Below are the code and all the weights of a small trained network. Each question names an input and a class and asks about switching units off, where a switched-off unit gives its printed mean instead of its output.

import numpy as np


def w(rows, s, z=0):
    codes = np.array(rows[::2]) - 128.0
    scale = np.full(codes.shape[1], s)
    scale[-1] = z or s
    return codes * scale


def norm(h):
    return h / np.sqrt((h * h).mean(-1, keepdims=True) + 1e-5)


def f(y):
    return np.maximum(y, 0)


def log_softmax(a):
    a = a - a.max(-1, keepdims=True)
    return a - np.log(np.exp(a).sum(-1, keepdims=True))


def net(x, mask):
    res = np.array(x, float).reshape(1, 5) / 4 @ E
    u = 0
    for l in range(2):
        y = f(norm(res) @ A[l][:, :-1].T + A[l][:, -1])
        res = res + np.where(mask[u : u + 10], y, B[l][:, -1]) @ B[l][:, :-1]
        u += 10
    return log_softmax(norm(res)[-1] @ U[:, :-1].T + U[:, -1])


A, B = {}, {}
E = w([
[211,69,138,144,81,103,101,194,172,95],'x0',
[187,87,189,144,98,77,123,38,53,166],'x1',
[118,254,155,62,51,92,59,118,113,88],'x2',
[171,155,73,87,158,96,195,142,50,95],'x3',
[197,164,180,80,206,169,169,86,225,90],'x4',
],0.0014)
A[0] = w([
[100,104,72,118,174,206,131,191,146,114,92],'0.n1',
[85,228,65,152,95,135,137,217,182,112,15],'0.n2',
[206,101,133,147,44,87,126,253,150,63,109],'0.n3',
[47,97,173,148,138,204,40,88,217,162,92],'0.n4',
[25,184,100,127,175,131,140,94,94,163,52],'0.n5',
[85,145,50,99,133,196,85,205,152,97,20],'0.n6',
[158,154,62,84,183,108,204,182,21,69,37],'0.n7',
[145,190,158,22,58,112,55,157,181,61,81],'0.n8',
[74,105,181,148,94,155,33,143,144,178,67],'0.n9',
[61,137,22,159,89,133,83,207,86,158,1],'0.n10',
],0.0034,0.0018)
B[0] = w([
[82,116,210,173,170,81,166,97,137,140,209],'0.n1',
[122,92,187,158,159,67,160,84,122,123,206],'0.n2',
[85,152,67,91,160,160,89,42,178,206,253],'0.n3',
[220,179,51,116,92,81,183,200,125,102,229],'0.n4',
[128,108,66,99,135,171,44,85,221,183,195],'0.n5',
[129,125,171,157,138,50,133,3,186,99,199],'0.n6',
[196,196,80,168,30,106,158,201,197,122,228],'0.n7',
[66,131,101,177,183,161,148,163,72,120,249],'0.n8',
[196,185,70,116,78,114,204,136,115,86,204],'0.n9',
[156,64,218,29,69,163,110,168,115,86,219],'0.n10',
],0.0035,0.0027)
A[1] = w([
[200,72,120,168,164,107,101,148,204,154,114],'1.n1',
[146,171,98,73,200,180,157,98,197,112,66],'1.n2',
[203,107,166,148,120,41,114,32,37,162,7],'1.n3',
[71,229,136,101,96,117,78,108,54,72,208],'1.n4',
[158,145,220,111,168,244,180,130,121,111,2],'1.n5',
[124,94,32,48,155,183,60,77,173,159,52],'1.n6',
[140,163,188,103,243,143,188,165,150,67,94],'1.n7',
[146,157,104,117,100,93,78,126,124,183,107],'1.n8',
[135,51,176,184,168,191,236,185,122,202,68],'1.n9',
[42,10,95,106,3,143,119,114,32,134,80],'1.n10',
],0.003,0.00083)
B[1] = w([
[76,201,116,119,122,134,117,110,57,147,237],'1.n1',
[153,90,132,93,66,113,85,113,94,153,244],'1.n2',
[46,132,180,135,165,69,155,142,253,71,205],'1.n3',
[134,40,76,203,196,159,136,153,117,119,234],'1.n4',
[129,145,141,80,63,111,97,155,115,118,157],'1.n5',
[108,150,108,127,131,128,73,68,135,184,200],'1.n6',
[143,61,175,109,87,120,89,173,88,139,226],'1.n7',
[148,111,138,143,155,134,175,92,169,155,191],'1.n8',
[92,149,76,151,164,151,78,139,93,61,222],'1.n9',
[177,152,187,55,147,148,100,152,121,108,253],'1.n10',
],0.004,0.0024)
U = w([
[226,210,29,154,30,88,233,190,171,113,167],'0',
[63,100,220,150,187,25,175,80,227,76,157],'1',
[116,141,52,78,135,162,57,37,160,235,149],'2',
[185,76,229,4,65,149,77,196,61,106,157],'3',
[71,97,68,216,230,191,112,176,23,74,141],'4',
[99,165,164,146,85,155,184,120,120,183,83],'5',
[80,173,230,160,88,251,254,127,61,196,2],'6',
[101,168,218,169,84,234,235,112,55,177,12],'7',
],0.0071,0.0062)

Each question gives the input, the list of numbers given to net, and the class t.
The units are the neurons (one row each of A and B). Each row of codes is followed by its name. A weight is (code - 128) times the scale printed after its matrix; where a second scale follows, it is the last column's (A, B and U).
mask holds one flag per neuron, layer by layer. A switched-off neuron (its flag False) gives its mean, the last column of its row in B, instead of its output. The means were averaged over made-up inputs and are rounded, as every weight is.
A unit's drop is (log p(t) with every unit on - log p(t) with that unit switched off) / (log p(t) with every unit on - log p(t) with every unit switched off).
The circuit of an input: a set's keep is (log p(t) with only the set's units on - log p(t) with every unit switched off) / (log p(t) with every unit on - log p(t) with every unit switched off). Starting from the 12 units with the biggest drops (on a tie, the unit counted first), units are removed one at a time, each time the one whose removal leaves the highest keep (on an exact tie, the one counted first), for as long as the keep stays at least 0.8.
units of the circuit, in order: the units of the circuit, biggest drop first
most important unit: the unit with the biggest drop
top k neurons: the k neurons with the biggest drops, biggest first
k most important neurons of layer l: the k neurons of layer l with the biggest drops, biggest first
input [-8,-7,-7,-2,-3], class 2: units of the circuit, in order => [0.n5]
input [-7,-7,-4,2,-7], class 1: units of the circuit, in order => [0.n1, 0.n6]
input [4,-5,-6,-1,6], class 3: units of the circuit, in order => [1.n7, 1.n2]
input [5,-8,-7,5,4], class 1: top 2 neurons => [0.n1, 0.n6]
input [-4,-6,5,-2,-1], class 1: top 3 neurons => [0.n6, 0.n2, 0.n3]
input [-5,4,-1,-5,7], class 3: top 2 neurons => [0.n3, 0.n7]
input [-6,2,-4,-3,-7], class 3: units of the circuit, in order => [1.n10, 0.n10]
input [-6,-7,5,-2,-4], class 1: units of the circuit, in order => [0.n2, 0.n6]
input [-7,-4,-5,7,4], class 0: top 2 neurons => [0.n7, 0.n3]
input [5,0,-7,0,6], class 4: 2 most important neurons of layer 1 => [1.n9, 1.n10]
input [-6,4,8,2,3], class 4: top 3 neurons => [1.n4, 0.n3, 0.n8]
input [-6,6,-8,-7,5], class 4: top 3 neurons => [1.n9, 0.n3, 0.n6]
input [-5,-5,8,7,-7], class 4: top 2 neurons => [1.n4, 0.n4]
input [-2,-6,-4,-6,-2], class 0: top 2 neurons => [0.n4, 0.n9]
input [-7,4,-5,-8,-8], class 0: 3 most important neurons of layer 0 => [0.n4, 0.n9, 0.n3]
input [-7,0,-1,-8,-2], class 0: top 3 neurons => [0.n4, 0.n9, 0.n3]
input [7,4,-3,-2,0], class 2: units of the circuit, in order => [0.n3]
input [5,-8,7,-5,5], class 1: units of the circuit, in order => [0.n6, 0.n2]
input [8,-6,2,3,-6], class 2: 2 most important neurons of layer 1 => [1.n6, 1.n3]
input [-7,2,-4,2,-2], class 2: units of the circuit, in order => [0.n5]
input [8,-1,7,-4,6], class 2: top 2 neurons => [0.n3, 0.n10]
input [0,3,8,2,-6], class 4: top 2 neurons => [1.n4, 0.n8]
input [-8,-3,-3,6,0], class 2: top 2 neurons => [0.n5, 0.n4]
input [-1,-6,-2,-5,-6], class 1: top 4 neurons => [0.n6, 0.n1, 0.n2, 0.n7]
input [-7,6,-8,-7,-6], class 4: 3 most important neurons of layer 1 => [1.n9, 1.n2, 1.n10]
input [-1,0,-3,-8,-7], class 0: 2 most important neurons of layer 0 => [0.n4, 0.n9]
input [-7,3,-3,-8,1], class 0: most important unit => 0.n4
input [-3,8,0,-5,-6], class 1: top 2 neurons => [1.n3, 0.n7]
input [5,5,-8,-7,4], class 4: units of the circuit, in order => [1.n9, 1.n1]
